data = [136 141 116 149 148 111 138 146 106 109 134]
data[0] -> 136
data[10] -> 134
data[5] -> 111
data[8] -> 106

X = (142, 105, 117, 141, 108, 150, 133, 130, 135, 147, 121, 124, 143, 119)
X[0] -> 142
X[10] -> 121
X[-9] -> 150
X[2] -> 117
X[1] -> 105
X[8] -> 135
X[-5] -> 147
X[7] -> 130

W =
[[137 135 120 131 143 123 130]
 [115 125 151 102 105 126 125]
 [125 130 130 126 129 140 124]]
Indices start at 0.
row 0 col 0	137
row 2 col 5	140
row 0 col 2	120
row 0 col 6	130
row 0 col 1	135
row 2 col 6	124

B =
[[121 129 134 135 136 132 120 135 121 122]
 [138 145 135 126 120 126 135 121 122 127]
 [134 127 126 124 122 133 132 118 136 129]
 [129 128 119 123 119 125 139 121 136 135]
 [127 134 132 131 128 129 131 125 124 127]
 [131 134 126 125 122 128 122 134 129 138]
 [114 118 119 130 134 124 122 143 128 143]
 [122 130 135 137 137 130 122 133 121 121]
 [129 137 116 122 116 119 141 126 131 142]
 [133 122 140 130 132 147 103 130 127 126]
 [132 137 131 128 125 127 134 122 125 127]]
B[0,0] = 121
B[0] = [121, 129, 134, 135, 136, 132, 120, 135, 121, 122]
B[7] = [122, 130, 135, 137, 137, 130, 122, 133, 121, 121]
B[5,7] = 134
B[3,4] = 119
B[:, 2] = [134, 135, 126, 119, 132, 126, 119, 135, 116, 140, 131]
B[10,0] = 132
B[7,5] = 130
B[3,1] = 128
B[4,1] = 134
B[2] = [134, 127, 126, 124, 122, 133, 132, 118, 136, 129]
B[7,2] = 135
B[10,7] = 122
B[7,8] = 121
B[8,5] = 119
B[:, 5] = [132, 126, 133, 125, 129, 128, 124, 130, 119, 147, 127]
B[1,9] = 127
B[:, 3] = [135, 126, 124, 123, 131, 125, 130, 137, 122, 130, 128]
B[2,3] = 124
B[0,5] = 132
B[2,9] = 129
B[:, 1] = [129, 145, 127, 128, 134, 134, 118, 130, 137, 122, 137]
B[5,2] = 126
B[3] = [129, 128, 119, 123, 119, 125, 139, 121, 136, 135]
B[4] = [127, 134, 132, 131, 128, 129, 131, 125, 124, 127]
B[:, 7] = [135, 121, 118, 121, 125, 134, 143, 133, 126, 130, 122]
B[:, 9] = [122, 127, 129, 135, 127, 138, 143, 121, 142, 126, 127]
B[8,1] = 137
B[3,2] = 119
B[:, 6] = [120, 135, 132, 139, 131, 122, 122, 122, 141, 103, 134]
B[3,5] = 125
B[0,2] = 134

grid =
[[150 132 112 131]
 [133 135 121 114]
 [110 133 146 110]]
grid[-3,0] -> 150
grid[:, -1] -> [131, 114, 110]
grid[-2,1] -> 135
grid[:, -2] -> [112, 121, 146]
grid[2,-2] -> 146
grid[:, 0] -> [150, 133, 110]

x =
132  153  147  108  117  130  139  133
110  152  145  139  132  112  104  141
113  140  136  130  148  115  146  141
101  140  124  131  129  145  106  110
147  136  113  131  104  101  108  132
118  143  138  149  125  122  128  125
109  115  149  139  119  120  117  107
150  152  113  135  143  126  151  120
127  132  111  152  127  111  106  122
137  149  128  147  110  114  119  129
145  140  128  152  150  122  126  106
145  115  129  117  130  131  149  125
118  121  138  138  148  117  152  112
107  138  149  153  125  107  143  116
116  101  116  150  146  139  131  140
Rows and columns are counted from 0.
(0, 0): 132
(2, 0): 113
(10, 1): 140
(8, 4): 127
(11, 6): 149
(6, 5): 120
(14, 7): 140
(12, 7): 112
(13, 5): 107
(7, 0): 150
(1, 4): 132
(11, 5): 131
(3, 1): 140
(10, 5): 122
(1, 5): 112
(7, 5): 126
(1, 3): 139
(12, 3): 138
(4, 5): 101
(6, 2): 149
(13, 4): 125
(8, 6): 106
(11, 3): 117
(13, 3): 153
(2, 6): 146
(3, 6): 106
(14, 0): 116
(13, 6): 143
(10, 4): 150
(4, 4): 104
(10, 7): 106
(2, 1): 140
(8, 0): 127
(3, 0): 101

A =
[[128 127 124 134 120 122 128 137 123 128 128 125 127 149 114]
 [118 126 125 146 129 136 113 125 118 124 115 135 116 123 115]
 [123 121 134 115 122 141 119 144 133 130 134 127 139 127 106]
 [140 132 126 119 122 143 115 118 126 144 122 142 132 123 140]
 [127 137 121 126 123 121 129 128 128 123 139 124 117 145 123]
 [124 124 137 127 127 125 139 142 131 127 131 119 146 129 124]
 [129 137 128 137 129 131 127 122 122 130 142 128 134 131 130]
 [137 143 145 140 139 115 132 120 110 141 130 108 123 133 110]]
A[0,0]	128
A[:, 0]	[128, 118, 123, 140, 127, 124, 129, 137]
A[4,10]	139
A[2,9]	130
A[0,7]	137
A[4]	[127, 137, 121, 126, 123, 121, 129, 128, 128, 123, 139, 124, 117, 145, 123]
A[:, 5]	[122, 136, 141, 143, 121, 125, 131, 115]
A[7,12]	123
A[5]	[124, 124, 137, 127, 127, 125, 139, 142, 131, 127, 131, 119, 146, 129, 124]
A[5,9]	127
A[1]	[118, 126, 125, 146, 129, 136, 113, 125, 118, 124, 115, 135, 116, 123, 115]
A[0]	[128, 127, 124, 134, 120, 122, 128, 137, 123, 128, 128, 125, 127, 149, 114]
A[:, 8]	[123, 118, 133, 126, 128, 131, 122, 110]
A[3,2]	126
A[:, 6]	[128, 113, 119, 115, 129, 139, 127, 132]
A[3,3]	119
A[:, 9]	[128, 124, 130, 144, 123, 127, 130, 141]
A[4,6]	129
A[6,8]	122
A[3]	[140, 132, 126, 119, 122, 143, 115, 118, 126, 144, 122, 142, 132, 123, 140]
A[2,11]	127
A[6,9]	130
A[1,13]	123
A[7]	[137, 143, 145, 140, 139, 115, 132, 120, 110, 141, 130, 108, 123, 133, 110]
A[1,14]	115
A[3,6]	115
A[2,6]	119
A[2,5]	141
A[6,10]	142
A[7,3]	140
A[6]	[129, 137, 128, 137, 129, 131, 127, 122, 122, 130, 142, 128, 134, 131, 130]
A[:, 14]	[114, 115, 106, 140, 123, 124, 130, 110]
A[:, 3]	[134, 146, 115, 119, 126, 127, 137, 140]
A[:, 11]	[125, 135, 127, 142, 124, 119, 128, 108]
A[1,5]	136
A[4,11]	124
